Below are the code and all the weights of a small trained network. Each question names an input and a target symbol and asks about switching units off, where a switched-off unit gives its printed mean instead of its output.

import numpy as np


def w(rows, s, z=0):
    codes = np.array(rows[::2]) - 128.0
    scale = np.full(codes.shape[1], s)
    scale[-1] = z or s
    return codes * scale


def f(y):
    return y / 2 * (1 + np.tanh(0.7978845608 * (y + 0.044715 * y**3)))


def softmax(a):
    e = np.exp(a - a.max(-1, keepdims=True))
    return e / e.sum(-1, keepdims=True)


def log_softmax(a):
    a = a - a.max(-1, keepdims=True)
    return a - np.log(np.exp(a).sum(-1, keepdims=True))


def net(x, mask):
    ids = ['ΔΦαβγζμτψω'.index(c) for c in x.split()]
    T = len(ids)
    res = E[ids] + P[:T]
    u = 0
    for l in range(2):
        r = res
        for j in range(2):
            rows = slice(2 * j, 2 * j + 2)
            q, k, v = (r @ M[l][rows].T for M in (Q, K, V))
            z = softmax(np.where(np.tri(T) > 0, q @ k.T / 2**0.5, -1e9)) @ v
            o = O[l][rows]
            res = res + np.where(mask[u + j], z, o[:, -1]) @ o[:, :-1]
        u += 2
        y = f(res @ A[l][:, :-1].T + A[l][:, -1])
        res = res + np.where(mask[u : u + 8], y, B[l][:, -1]) @ B[l][:, :-1]
        u += 8
    return log_softmax(res[-1] @ U[:, :-1].T + U[:, -1])


Q, K, V, O, A, B = {}, {}, {}, {}, {}, {}
E = w([
[122,74,36,97],'Δ',
[148,154,123,92],'Φ',
[205,131,108,84],'α',
[175,94,87,175],'β',
[85,138,134,82],'γ',
[141,206,180,54],'ζ',
[180,81,162,68],'μ',
[97,200,141,198],'τ',
[169,185,254,167],'ψ',
[91,61,165,227],'ω',
],0.0085)
P = w([
[116,115,144,124],'0',
[122,110,144,116],'1',
[253,170,73,146],'2',
[122,100,174,124],'3',
[113,122,142,121],'4',
[207,161,82,126],'5',
[121,95,201,140],'6',
[102,132,139,137],'7',
[181,155,89,112],'8',
],0.012)
Q[0] = w([
[254,179,139,162],'0.h1',
[24,103,125,103],'0.h1',
[216,107,121,60],'0.h2',
[194,103,136,48],'0.h2',
],0.0084)
K[0] = w([
[70,116,254,188],'0.h1',
[170,141,39,76],'0.h1',
[154,54,194,78],'0.h2',
[134,38,183,69],'0.h2',
],0.009)
V[0] = w([
[164,44,254,200],'0.h1',
[92,223,66,195],'0.h1',
[197,177,15,112],'0.h2',
[166,203,177,107],'0.h2',
],0.0055)
O[0] = w([
[220,64,228,168,203],'0.h1',
[157,173,2,70,7],'0.h1',
[87,243,63,241,130],'0.h2',
[115,45,60,186,120],'0.h2',
],0.005,0.0018)
A[0] = w([
[103,179,227,107,154],'0.n1',
[46,58,139,201,179],'0.n2',
[126,162,15,93,124],'0.n3',
[52,167,180,188,194],'0.n4',
[176,194,77,82,148],'0.n5',
[86,52,153,31,200],'0.n6',
[179,115,175,197,190],'0.n7',
[254,151,164,140,253],'0.n8',
],0.009,0.0035)
B[0] = w([
[170,216,242,81,159],'0.n1',
[46,76,112,246,162],'0.n2',
[141,241,110,116,149],'0.n3',
[48,211,174,190,155],'0.n4',
[86,206,2,153,157],'0.n5',
[68,36,177,58,190],'0.n6',
[203,137,130,171,191],'0.n7',
[217,163,32,138,254],'0.n8',
],0.0069,0.0063)
Q[1] = w([
[137,143,67,80],'1.h1',
[94,142,163,219],'1.h1',
[93,91,185,124],'1.h2',
[118,2,175,156],'1.h2',
],0.0058)
K[1] = w([
[106,164,183,241],'1.h1',
[139,3,86,52],'1.h1',
[163,108,53,22],'1.h2',
[162,33,80,54],'1.h2',
],0.0039)
V[1] = w([
[77,122,205,227],'1.h1',
[50,235,254,240],'1.h1',
[66,19,84,144],'1.h2',
[193,254,250,7],'1.h2',
],0.0045)
O[1] = w([
[107,130,167,240,68],'1.h1',
[121,195,250,230,6],'1.h1',
[105,52,105,125,63],'1.h2',
[203,255,241,65,196],'1.h2',
],0.0059,0.0018)
A[1] = w([
[71,197,83,164,219],'1.n1',
[153,219,117,188,118],'1.n2',
[68,91,193,47,188],'1.n3',
[170,29,95,109,253],'1.n4',
[187,148,170,2,201],'1.n5',
[183,174,34,105,43],'1.n6',
[3,48,186,172,32],'1.n7',
[138,195,109,178,151],'1.n8',
],0.0079,0.0041)
B[1] = w([
[153,44,205,82,184],'1.n1',
[101,48,187,178,227],'1.n2',
[16,85,205,46,207],'1.n3',
[134,94,5,132,249],'1.n4',
[209,198,87,81,255],'1.n5',
[20,153,213,107,245],'1.n6',
[60,254,22,166,180],'1.n7',
[124,67,175,159,202],'1.n8',
],0.0067,0.0071)
U = w([
[60,51,72,114,177],'Δ',
[135,172,120,108,243],'Φ',
[203,228,13,129,164],'α',
[210,2,84,215,92],'β',
[17,166,177,68,3],'γ',
[121,237,157,78,15],'ζ',
[167,12,169,55,50],'μ',
[106,34,228,170,240],'τ',
[204,177,160,172,61],'ψ',
[82,225,79,183,152],'ω',
],0.0067,0.0028)

Each question gives the input, a string of symbols that net reads in full, and the target symbol t.
The units are the heads (2 rows each of Q, K, V and O) and the neurons (one row each of A and B). Each row of codes is followed by its name. A weight is (code - 128) times the scale printed after its matrix; where a second scale follows, it is the last column's (O, A, B and U).
mask holds one flag per unit, layer by layer, with each layer's heads first. A switched-off unit (its flag False) gives its mean, the last column of its rows in O or B, instead of its output. The means were averaged over made-up inputs and are rounded, as every weight is.
A unit's drop is (log p(t) with every unit on - log p(t) with that unit switched off) / (log p(t) with every unit on - log p(t) with every unit switched off).
The circuit of an input: a set's keep is (log p(t) with only the set's units on - log p(t) with every unit switched off) / (log p(t) with every unit on - log p(t) with every unit switched off). Starting from the 12 units with the biggest drops (on a tie, the unit counted first), units are removed one at a time, each time the one whose removal leaves the highest keep (on an exact tie, the one counted first), for as long as the keep stays at least 0.8.
units of the circuit, in order: the units of the circuit, biggest drop first
most important unit: the unit with the biggest drop
top k neurons: the k neurons with the biggest drops, biggest first
drop of u: that unit's drop, to one decimal
input Δ ζ Δ, target ζ: most important unit : 1.n6
input β μ μ ψ τ Δ Δ τ, target τ: units of the circuit, in order : 1.n1, 1.n5, 0.n4, 1.n2
input Δ ω ψ α μ μ ζ, target ζ: units of the circuit, in order : 0.n1, 1.n5, 1.h2
input τ Φ μ, target τ: top 2 neurons : 1.n6, 1.n2
input μ Δ γ μ Δ μ ω, target ω: units of the circuit, in order : 1.n7, 0.n2
input τ ω ψ, target β: units of the circuit, in order : 1.n2, 0.n8, 1.n8
input μ β γ α γ β β ψ α, target ψ: top 2 neurons : 0.n4, 0.n1
input ζ τ ζ, target τ: top 3 neurons : 1.n2, 1.n6, 0.n5
input μ γ Δ ω μ γ, target β: top 2 neurons : 0.n2, 0.n4
input Δ ζ Φ, target ζ: top 2 neurons : 1.n6, 0.n2
input μ Δ Δ α Δ μ Δ ψ, target ψ: top 2 neurons : 0.n1, 1.n3
input Δ ζ Δ Δ Δ Φ τ τ Φ, target τ: top 2 neurons : 1.n2, 0.n4
input α μ Φ ω β Δ ω γ ζ, target β: top 3 neurons : 0.n2, 0.n8, 0.n4
input μ ω τ, target β: most important unit : 1.h2
input α α μ ψ τ τ ζ, target ζ: top 2 neurons : 0.n1, 1.n5
input μ Δ γ μ Φ Δ α, target α: top 2 neurons : 1.n5, 0.n8
input ω Δ μ Δ α μ, target α: top 4 neurons : 1.n4, 1.n3, 1.n1, 1.n2
input β τ ω τ μ β, target τ: top 2 neurons : 1.n6, 1.n2
input ζ ω Δ, target β: top 2 neurons : 0.n2, 0.n8
input τ μ Δ, target τ: top 2 neurons : 1.n6, 1.n2
input α μ β τ α γ, target τ: most important unit : 1.h1
input ζ ω τ Δ, target Δ: drop of 0.n6 : 0.3
input Δ Φ α ω Δ μ Δ γ, target γ: drop of 1.n4 : 0.2
input ψ β μ, target ψ: drop of 0.h2 : -0.5
input Δ Δ μ τ μ α, target τ: drop of 1.n1 : 0.1
